Below is a small trained network, with its code and all its weights. Each question gives an input and a class and asks what happens when units are switched off, that is, made to give their printed mean instead of their output.

import numpy as np


def w(rows, s, z=0):
    codes = np.array(rows[::2]) - 128.0
    scale = np.full(codes.shape[1], s)
    scale[-1] = z or s
    return codes * scale


def norm(h):
    return h / np.sqrt((h * h).mean(-1, keepdims=True) + 1e-5)


def f(y):
    return y / 2 * (1 + np.tanh(0.7978845608 * (y + 0.044715 * y**3)))


def log_softmax(a):
    a = a - a.max(-1, keepdims=True)
    return a - np.log(np.exp(a).sum(-1, keepdims=True))


def net(x, mask):
    res = np.array(x, float).reshape(1, 5) / 4 @ E
    u = 0
    for l in range(2):
        y = f(norm(res) @ A[l][:, :-1].T + A[l][:, -1])
        res = res + np.where(mask[u : u + 7], y, B[l][:, -1]) @ B[l][:, :-1]
        u += 7
    return log_softmax(norm(res)[-1] @ U[:, :-1].T + U[:, -1])


A, B = {}, {}
E = w([
[121,207,85,245,88,106,207,148],'x0',
[138,230,161,155,62,139,133,247],'x1',
[122,168,142,53,176,160,180,122],'x2',
[141,159,107,175,198,159,254,108],'x3',
[127,153,108,81,213,95,50,12],'x4',
],0.0065)
A[0] = w([
[142,144,150,91,96,141,139,183,5],'L0N1',
[145,63,107,145,173,195,148,116,62],'L0N2',
[123,119,144,62,149,114,103,159,99],'L0N3',
[149,117,148,175,134,126,163,141,120],'L0N4',
[119,69,145,131,150,160,161,142,44],'L0N5',
[101,78,153,133,94,167,113,100,100],'L0N6',
[108,254,139,104,146,139,131,115,102],'L0N7',
],0.0091,0.0029)
B[0] = w([
[99,193,163,113,54,178,144,43,192],'L0N1',
[133,125,180,113,111,255,184,82,241],'L0N2',
[107,123,142,204,89,75,124,115,252],'L0N3',
[83,124,109,179,79,87,100,84,216],'L0N4',
[156,133,160,167,220,152,181,173,175],'L0N5',
[134,161,140,145,200,96,112,156,185],'L0N6',
[199,160,109,116,232,88,103,218,254],'L0N7',
],0.0081,0.0024)
A[1] = w([
[153,137,58,224,124,120,143,143,130],'L1N1',
[116,147,141,152,182,164,203,170,161],'L1N2',
[117,94,38,254,104,127,161,144,47],'L1N3',
[217,238,147,56,45,152,137,164,194],'L1N4',
[87,104,116,29,219,154,83,49,103],'L1N5',
[213,141,121,157,53,242,111,195,253],'L1N6',
[108,102,127,116,118,129,80,158,137],'L1N7',
],0.0079,0.0012)
B[1] = w([
[216,143,112,22,71,54,121,189,201],'L1N1',
[165,86,193,156,144,163,3,69,210],'L1N2',
[198,216,204,93,111,128,183,94,227],'L1N3',
[17,104,126,225,212,181,119,191,223],'L1N4',
[116,101,13,134,88,66,171,93,253],'L1N5',
[80,107,80,82,119,149,177,81,218],'L1N6',
[179,146,255,100,71,132,93,137,151],'L1N7',
],0.0077,0.0057)
U = w([
[139,82,156,132,164,199,186,74,139],'0',
[144,187,82,159,247,104,114,196,88],'1',
[118,79,22,93,151,76,145,52,248],'2',
[204,205,137,136,49,91,198,144,52],'3',
[122,90,149,104,83,85,57,151,86],'4',
[10,147,145,176,103,182,153,193,96],'5',
],0.015,0.0011)

Each question gives the input, the list of numbers given to net, and the class t.
The units are the neurons (one row each of A and B). Each row of codes is followed by its name. A weight is (code - 128) times the scale printed after its matrix; where a second scale follows, it is the last column's (A, B and U).
mask holds one flag per neuron, layer by layer. A switched-off neuron (its flag False) gives its mean, the last column of its row in B, instead of its output. The means were averaged over made-up inputs and are rounded, as every weight is.
A unit's drop is (log p(t) with every unit on - log p(t) with that unit switched off) / (log p(t) with every unit on - log p(t) with every unit switched off).
The circuit of an input: a set's keep is (log p(t) with only the set's units on - log p(t) with every unit switched off) / (log p(t) with every unit on - log p(t) with every unit switched off). Starting from the 12 units with the biggest drops (on a tie, the unit counted first), units are removed one at a time, each time the one whose removal leaves the highest keep (on an exact tie, the one counted first), for as long as the keep stays at least 0.8.
circuit, biggest first: the units of the circuit, biggest drop first
unit that matters most: the unit with the biggest drop
top k neurons: the k neurons with the biggest drops, biggest first
k most important neurons of layer l: the k neurons of layer l with the biggest drops, biggest first
drop of u: that unit's drop, to one decimal
input [5,8,-5,-5,2], class 5: circuit, biggest first -> [L1N4]
input [5,2,-8,-6,4], class 3: circuit, biggest first -> [L1N2 L1N3]
input [6,-1,6,5,0], class 1: 2 most important neurons of layer 0 -> [L0N7 L0N3]
input [-3,-5,-2,-2,-4], class 0: top 3 neurons -> [L0N5 L0N2 L1N1]
input [7,-5,8,-5,-2], class 1: top 2 neurons -> [L0N3 L0N7]
input [-5,-7,-7,-1,-8], class 0: 2 most important neurons of layer 0 -> [L0N2 L0N5]
input [-4,3,-7,-8,-6], class 5: 2 most important neurons of layer 0 -> [L0N1 L0N4]
input [-5,-8,-7,4,-3], class 0: top 3 neurons -> [L0N2 L0N5 L1N1]
input [-4,5,8,-5,5], class 1: top 2 neurons -> [L0N7 L1N4]
input [7,5,7,6,-2], class 1: top 2 neurons -> [L0N7 L1N4]
input [5,-3,6,-5,-3], class 5: drop of L1N1 -> 0.0
input [3,4,4,3,-1], class 1: drop of L0N7 -> 0.7
input [-8,4,8,2,6], class 2: drop of L0N3 -> 0.1
input [4,-2,1,4,1], class 3: unit that matters most -> L1N1
